Below is a small trained network, with its code and all its weights. Each question gives an input and a class and asks what happens when units are switched off, that is, made to give their printed mean instead of their output.

import numpy as np


def w(rows, s, z=0):
    codes = np.array(rows[::2]) - 128.0
    scale = np.full(codes.shape[1], s)
    scale[-1] = z or s
    return codes * scale


def f(y):
    return y / 2 * (1 + np.tanh(0.7978845608 * (y + 0.044715 * y**3)))


def log_softmax(a):
    a = a - a.max(-1, keepdims=True)
    return a - np.log(np.exp(a).sum(-1, keepdims=True))


def net(x, mask):
    res = np.array(x, float).reshape(1, 3) / 4 @ E
    y = f(res @ A[0][:, :-1].T + A[0][:, -1])
    res = res + np.where(mask, y, B[0][:, -1]) @ B[0][:, :-1]
    return log_softmax(res[-1] @ U[:, :-1].T + U[:, -1])


A, B = {}, {}
E = w([
[49,123,198,30,171,51,98,131],'x0',
[183,139,183,132,1,47,120,212],'x1',
[163,49,177,69,84,134,169,19],'x2',
],0.01)
A[0] = w([
[131,153,148,139,140,138,105,118,246],'n1',
[203,36,174,77,93,162,226,12,121],'n2',
[74,218,94,178,159,130,80,173,117],'n3',
[33,144,105,134,195,149,158,81,184],'n4',
[72,114,83,152,160,217,101,63,114],'n5',
[134,217,109,170,202,129,80,186,121],'n6',
[141,110,84,193,147,159,187,118,168],'n7',
[122,228,102,174,154,136,99,206,125],'n8',
[80,142,166,32,169,140,40,130,110],'n9',
[182,108,145,183,22,57,92,182,105],'n10',
[100,80,48,130,213,146,174,93,92],'n11',
[100,110,90,151,210,171,135,91,102],'n12',
[244,145,113,200,119,196,179,133,97],'n13',
[3,130,201,60,145,44,68,145,120],'n14',
[248,179,74,174,114,210,188,122,128],'n15',
],0.007,0.011)
B[0] = w([
[184,38,82,196,131,128,190,216,251],'n1',
[228,67,132,171,170,95,23,70,251],'n2',
[192,114,156,158,142,123,79,44,190],'n3',
[156,132,152,189,88,183,170,151,228],'n4',
[157,186,152,143,66,171,134,140,197],'n5',
[217,100,120,143,169,89,58,103,192],'n6',
[125,120,152,128,113,113,179,106,203],'n7',
[176,105,168,168,168,158,79,77,204],'n8',
[120,208,129,97,157,149,160,112,192],'n9',
[146,213,189,136,57,192,128,142,233],'n10',
[118,224,200,97,64,174,83,170,184],'n11',
[133,189,157,126,73,181,102,134,181],'n12',
[84,255,123,23,203,89,176,56,205],'n13',
[124,213,152,107,176,111,181,93,254],'n14',
[90,179,121,73,192,57,178,81,232],'n15',
],0.0085,0.0094)
U = w([
[178,97,131,150,160,121,23,99,112],'0',
[108,173,128,89,186,107,211,116,114],'1',
[143,161,164,144,8,183,128,169,101],'2',
[141,64,98,177,122,126,202,187,249],'3',
[107,105,88,114,113,140,120,173,93],'4',
[75,107,90,118,125,125,106,149,90],'5',
],0.014,0.011)

Each question gives the input, the list of numbers given to net, and the class t.
The units are the neurons (one row each of A and B). Each row of codes is followed by its name. A weight is (code - 128) times the scale printed after its matrix; where a second scale follows, it is the last column's (A, B and U).
mask holds one flag per neuron, in row order. A switched-off neuron (its flag False) gives its mean, the last column of its row in B, instead of its output. The means were averaged over made-up inputs and are rounded, as every weight is.
A unit's drop is (log p(t) with every unit on - log p(t) with that unit switched off) / (log p(t) with every unit on - log p(t) with every unit switched off).
The circuit of an input: a set's keep is (log p(t) with only the set's units on - log p(t) with every unit switched off) / (log p(t) with every unit on - log p(t) with every unit switched off). Starting from the 12 units with the biggest drops (on a tie, the unit counted first), units are removed one at a time, each time the one whose removal leaves the highest keep (on an exact tie, the one counted first), for as long as the keep stays at least 0.8.
units of the circuit, in order: the units of the circuit, biggest drop first
k most important neurons: the k neurons with the biggest drops, biggest first
drop when u is switched off: that unit's drop, to one decimal
input [-6,-8,-3], class 2: units of the circuit, in order	(n11)
input [7,-8,-5], class 2: units of the circuit, in order	(n4 n11)
input [-5,-1,3], class 1: 2 most important neurons	(n13 n15)
input [3,-5,-4], class 2: units of the circuit, in order	(n4 n15)
input [3,0,1], class 3: 2 most important neurons	(n13 n15)
input [3,-4,-1], class 2: 3 most important neurons	(n15 n13 n4)
input [-7,4,-5], class 1: 3 most important neurons	(n13 n15 n2)
input [-5,-6,-5], class 2: 3 most important neurons	(n2 n5 n11)
input [-2,2,4], class 0: 2 most important neurons	(n2 n4)
input [-5,2,-4], class 1: 2 most important neurons	(n2 n13)
input [2,-6,-8], class 0: 2 most important neurons	(n6 n3)
input [3,-4,-2], class 2: 4 most important neurons	(n15 n13 n4 n2)
input [-7,4,8], class 0: 2 most important neurons	(n2 n14)
input [1,3,1], class 3: most important neuron	(n11)
input [-5,-1,2], class 1: 2 most important neurons	(n13 n15)
input [4,-6,-4], class 2: 2 most important neurons	(n4 n2)
input [3,0,5], class 0: drop when n2 is switched off	0.7
input [2,-1,0], class 3: drop when n15 is switched off	0.1
input [3,-3,-7], class 0: drop when n11 is switched off	0.0
input [-6,5,4], class 1: drop when n15 is switched off	0.3
input [3,-2,1], class 3: most important neuron	(n13)
